Below is a small trained network, with its code and all its weights. Each question gives an input and a target symbol and asks what happens when units are switched off, that is, made to give their printed mean instead of their output.

import numpy as np


def w(rows, s, z=0):
    codes = np.array(rows[::2]) - 128.0
    scale = np.full(codes.shape[1], s)
    scale[-1] = z or s
    return codes * scale


def norm(h):
    return h / np.sqrt((h * h).mean(-1, keepdims=True) + 1e-5)


def f(y):
    return np.maximum(y, 0)


def softmax(a):
    e = np.exp(a - a.max(-1, keepdims=True))
    return e / e.sum(-1, keepdims=True)


def log_softmax(a):
    a = a - a.max(-1, keepdims=True)
    return a - np.log(np.exp(a).sum(-1, keepdims=True))


def net(x, mask):
    ids = ['βγλμξπστφψ'.index(c) for c in x.split()]
    T = len(ids)
    res = E[ids] + P[:T]
    u = 0
    for l in range(2):
        r = norm(res)
        for j in range(2):
            rows = slice(2 * j, 2 * j + 2)
            q, k, v = (r @ M[l][rows].T for M in (Q, K, V))
            z = softmax(np.where(np.tri(T) > 0, q @ k.T / 2**0.5, -1e9)) @ v
            o = O[l][rows]
            res = res + np.where(mask[u + j], z, o[:, -1]) @ o[:, :-1]
        u += 2
        y = f(norm(res) @ A[l][:, :-1].T + A[l][:, -1])
        res = res + np.where(mask[u : u + 4], y, B[l][:, -1]) @ B[l][:, :-1]
        u += 4
    return log_softmax(norm(res)[-1] @ U[:, :-1].T + U[:, -1])


Q, K, V, O, A, B = {}, {}, {}, {}, {}, {}
E = w([
[124,107,146,129,69,201,92,136,149,186,143],'β',
[95,154,100,127,144,126,131,113,55,112,153],'γ',
[92,128,158,106,101,101,160,82,174,127,151],'λ',
[181,163,103,173,136,221,116,176,91,93,204],'μ',
[111,132,101,130,185,85,167,110,145,94,70],'ξ',
[82,112,57,106,99,138,127,140,153,141,155],'π',
[200,133,50,178,87,140,52,5,112,60,94],'σ',
[82,99,134,74,192,148,122,107,159,136,133],'τ',
[169,184,171,139,170,114,158,104,112,141,64],'φ',
[179,157,184,117,227,169,82,103,176,88,135],'ψ',
],0.019)
P = w([
[92,151,163,190,58,207,118,170,108,23,97],'0',
[63,156,109,215,149,198,128,100,158,128,154],'1',
[139,216,93,67,138,159,114,87,181,114,127],'2',
[239,99,136,28,58,103,93,195,34,69,89],'3',
[173,167,79,242,125,40,110,196,89,225,92],'4',
[140,73,81,126,127,115,103,63,186,155,135],'5',
[200,39,89,72,28,81,202,155,121,1,154],'6',
],0.0097)
Q[0] = w([
[170,160,72,176,159,93,51,3,190,195,173],'0.h1',
[2,136,231,114,211,187,252,114,156,124,252],'0.h1',
[244,13,82,126,85,139,122,95,149,85,97],'0.h2',
[69,84,156,29,133,214,175,85,48,82,51],'0.h2',
],0.0059)
K[0] = w([
[149,122,119,46,102,179,118,96,108,57,106],'0.h1',
[99,126,178,125,135,100,176,254,129,140,123],'0.h1',
[179,57,75,152,157,83,124,87,80,166,150],'0.h2',
[100,66,187,176,150,130,216,188,96,179,143],'0.h2',
],0.01)
V[0] = w([
[171,160,165,102,106,111,235,137,176,120,207],'0.h1',
[48,128,192,51,198,134,189,253,106,187,150],'0.h1',
[139,125,114,127,114,153,130,82,127,107,131],'0.h2',
[208,109,82,154,92,107,112,87,170,94,126],'0.h2',
],0.0066)
O[0] = w([
[74,245,206,156,107,20,133,120,151,54,145,84],'0.h1',
[139,203,118,55,253,62,123,86,110,164,190,2],'0.h1',
[102,219,150,104,155,134,118,105,50,2,151,164],'0.h2',
[190,174,197,176,56,218,90,201,201,3,82,164],'0.h2',
],0.0082,0.0081)
A[0] = w([
[170,161,141,164,151,177,131,136,104,142,187,26],'0.n1',
[107,116,143,141,96,154,3,231,139,153,244,1],'0.n2',
[84,129,153,90,103,126,114,139,133,163,219,172],'0.n3',
[193,194,130,132,176,169,221,46,106,38,176,72],'0.n4',
],0.0049,0.00092)
B[0] = w([
[35,157,178,105,166,52,143,120,136,253,81,174],'0.n1',
[77,229,129,34,219,36,164,99,167,91,115,252],'0.n2',
[120,102,144,160,127,85,134,79,103,93,85,165],'0.n3',
[92,41,91,105,61,148,229,96,139,158,94,213],'0.n4',
],0.0077,0.0039)
Q[1] = w([
[195,77,144,22,83,132,133,169,80,61,132],'1.h1',
[106,115,91,104,81,254,154,7,144,100,100],'1.h1',
[42,202,118,211,200,122,84,79,175,184,105],'1.h2',
[61,84,83,118,85,234,166,18,161,79,98],'1.h2',
],0.0082)
K[1] = w([
[128,109,110,238,157,104,99,133,151,194,160],'1.h1',
[187,43,184,157,95,70,77,254,87,96,148],'1.h1',
[122,140,148,3,103,145,167,129,97,64,101],'1.h2',
[223,84,156,169,88,90,23,174,39,61,151],'1.h2',
],0.0086)
V[1] = w([
[166,123,132,191,175,128,229,163,2,77,98],'1.h1',
[88,112,18,122,69,75,118,189,116,110,185],'1.h1',
[128,58,123,175,89,66,137,29,142,134,80],'1.h2',
[113,165,175,136,49,142,118,103,28,199,104],'1.h2',
],0.0091)
O[1] = w([
[159,114,121,193,165,41,82,215,99,107,126,147],'1.h1',
[7,170,51,80,113,148,69,115,81,90,25,91],'1.h1',
[73,56,112,188,94,27,87,92,168,172,91,114],'1.h2',
[184,176,193,140,39,173,193,72,42,252,100,255],'1.h2',
],0.011,0.0033)
A[1] = w([
[94,99,74,197,59,114,156,219,75,175,159,81],'1.n1',
[100,105,81,117,175,75,133,212,155,160,26,40],'1.n2',
[73,71,224,163,132,192,158,230,128,155,41,129],'1.n3',
[131,253,151,205,106,98,175,106,120,44,76,250],'1.n4',
],0.0059,0.002)
B[1] = w([
[77,208,108,64,151,140,99,156,75,181,68,214],'1.n1',
[153,80,101,133,174,167,94,164,138,109,149,187],'1.n2',
[150,158,86,41,160,86,198,158,147,160,255,237],'1.n3',
[101,54,239,86,106,79,69,144,88,95,194,254],'1.n4',
],0.0088,0.0049)
U = w([
[168,123,142,103,94,232,193,109,134,181,128,230],'β',
[141,159,111,125,147,105,95,138,1,194,65,71],'γ',
[80,130,182,118,60,47,126,85,140,123,135,138],'λ',
[155,178,181,93,148,159,124,213,68,54,167,82],'μ',
[123,70,107,155,184,93,103,229,171,120,96,185],'ξ',
[61,178,73,82,129,185,125,148,149,62,64,50],'π',
[180,120,113,206,73,169,89,92,125,60,131,120],'σ',
[152,90,70,28,195,113,139,110,152,161,193,214],'τ',
[233,127,175,182,115,67,166,174,114,214,106,2],'φ',
[216,87,173,161,165,160,157,140,217,95,204,13],'ψ',
],0.009,0.0023)

Each question gives the input, a string of symbols that net reads in full, and the target symbol t.
The units are the heads (2 rows each of Q, K, V and O) and the neurons (one row each of A and B). Each row of codes is followed by its name. A weight is (code - 128) times the scale printed after its matrix; where a second scale follows, it is the last column's (O, A, B and U).
mask holds one flag per unit, layer by layer, with each layer's heads first. A switched-off unit (its flag False) gives its mean, the last column of its rows in O or B, instead of its output. The means were averaged over made-up inputs and are rounded, as every weight is.
A unit's drop is (log p(t) with every unit on - log p(t) with that unit switched off) / (log p(t) with every unit on - log p(t) with every unit switched off).
The circuit of an input: a set's keep is (log p(t) with only the set's units on - log p(t) with every unit switched off) / (log p(t) with every unit on - log p(t) with every unit switched off). Starting from all 12 units, units are removed one at a time, each time the one whose removal leaves the highest keep (on an exact tie, the one counted first), for as long as the keep stays at least 0.8.
circuit, biggest first: the units of the circuit, biggest drop first
unit that matters most: the unit with the biggest drop
k most important neurons: the k neurons with the biggest drops, biggest first
top k neurons in layer l: the k neurons of layer l with the biggest drops, biggest first
which heads matter: for each layer, one digit per head in row order, 1 if its drop is at least 0.15 and else 0, layers parted by /
input γ ξ β ξ τ, target β: circuit, biggest first -> (0.n2, 0.h1, 1.h1)
input β β ψ τ ξ γ, target τ: circuit, biggest first -> (0.h1)
input τ μ ξ λ μ, target ξ: which heads matter -> 00 / 01
input λ β ψ λ, target β: which heads matter -> 00 / 10
input ξ γ φ, target ξ: which heads matter -> 00 / 01
input ξ β μ λ λ β β, target λ: circuit, biggest first -> (0.n2, 1.h2)
input τ ψ ξ β λ, target ξ: circuit, biggest first -> (0.h1, 1.h2, 0.n4)
input τ π β ξ β ψ, target ξ: circuit, biggest first -> (1.h1, 1.h2)
input λ ξ ξ β π, target ξ: circuit, biggest first -> (1.h2, 0.h1)
input ξ ξ ξ φ μ β, target φ: circuit, biggest first -> (1.h1, 0.n2)
input ξ β β β π β γ, target π: which heads matter -> 00 / 10
input τ β ξ γ π, target ξ: top 2 neurons in layer 1 -> (1.n3, 1.n2)
input β μ β π, target μ: which heads matter -> 10 / 01
input μ β ξ β π ξ ξ, target π: which heads matter -> 00 / 10
input φ β π β μ, target π: unit that matters most -> 1.h1
input σ π γ ξ λ β ξ, target λ: which heads matter -> 10 / 01
input φ τ ξ, target φ: which heads matter -> 00 / 10
input ξ β ξ π ψ μ, target π: circuit, biggest first -> (1.h1, 0.n1)
input σ β μ μ ψ σ λ, target ψ: which heads matter -> 01 / 10
input γ τ φ, target γ: circuit, biggest first -> (1.h1, 0.h2)
input λ γ λ μ β β π, target β: most important neuron -> (0.n4)
input φ ψ β μ ψ ξ, target μ: which heads matter -> 00 / 01
input β β λ γ μ ξ, target γ: circuit, biggest first -> (1.h1, 1.h2)
input π μ β ξ π, target β: circuit, biggest first -> (1.h1, 0.h1, 0.n2)
input ψ ξ ψ μ γ β λ, target γ: which heads matter -> 00 / 11
input λ λ γ, target λ: which heads matter -> 10 / 00
input λ β β μ μ β, target μ: circuit, biggest first -> (1.h2, 1.h1)
input β φ ψ, target β: unit that matters most -> 0.n4
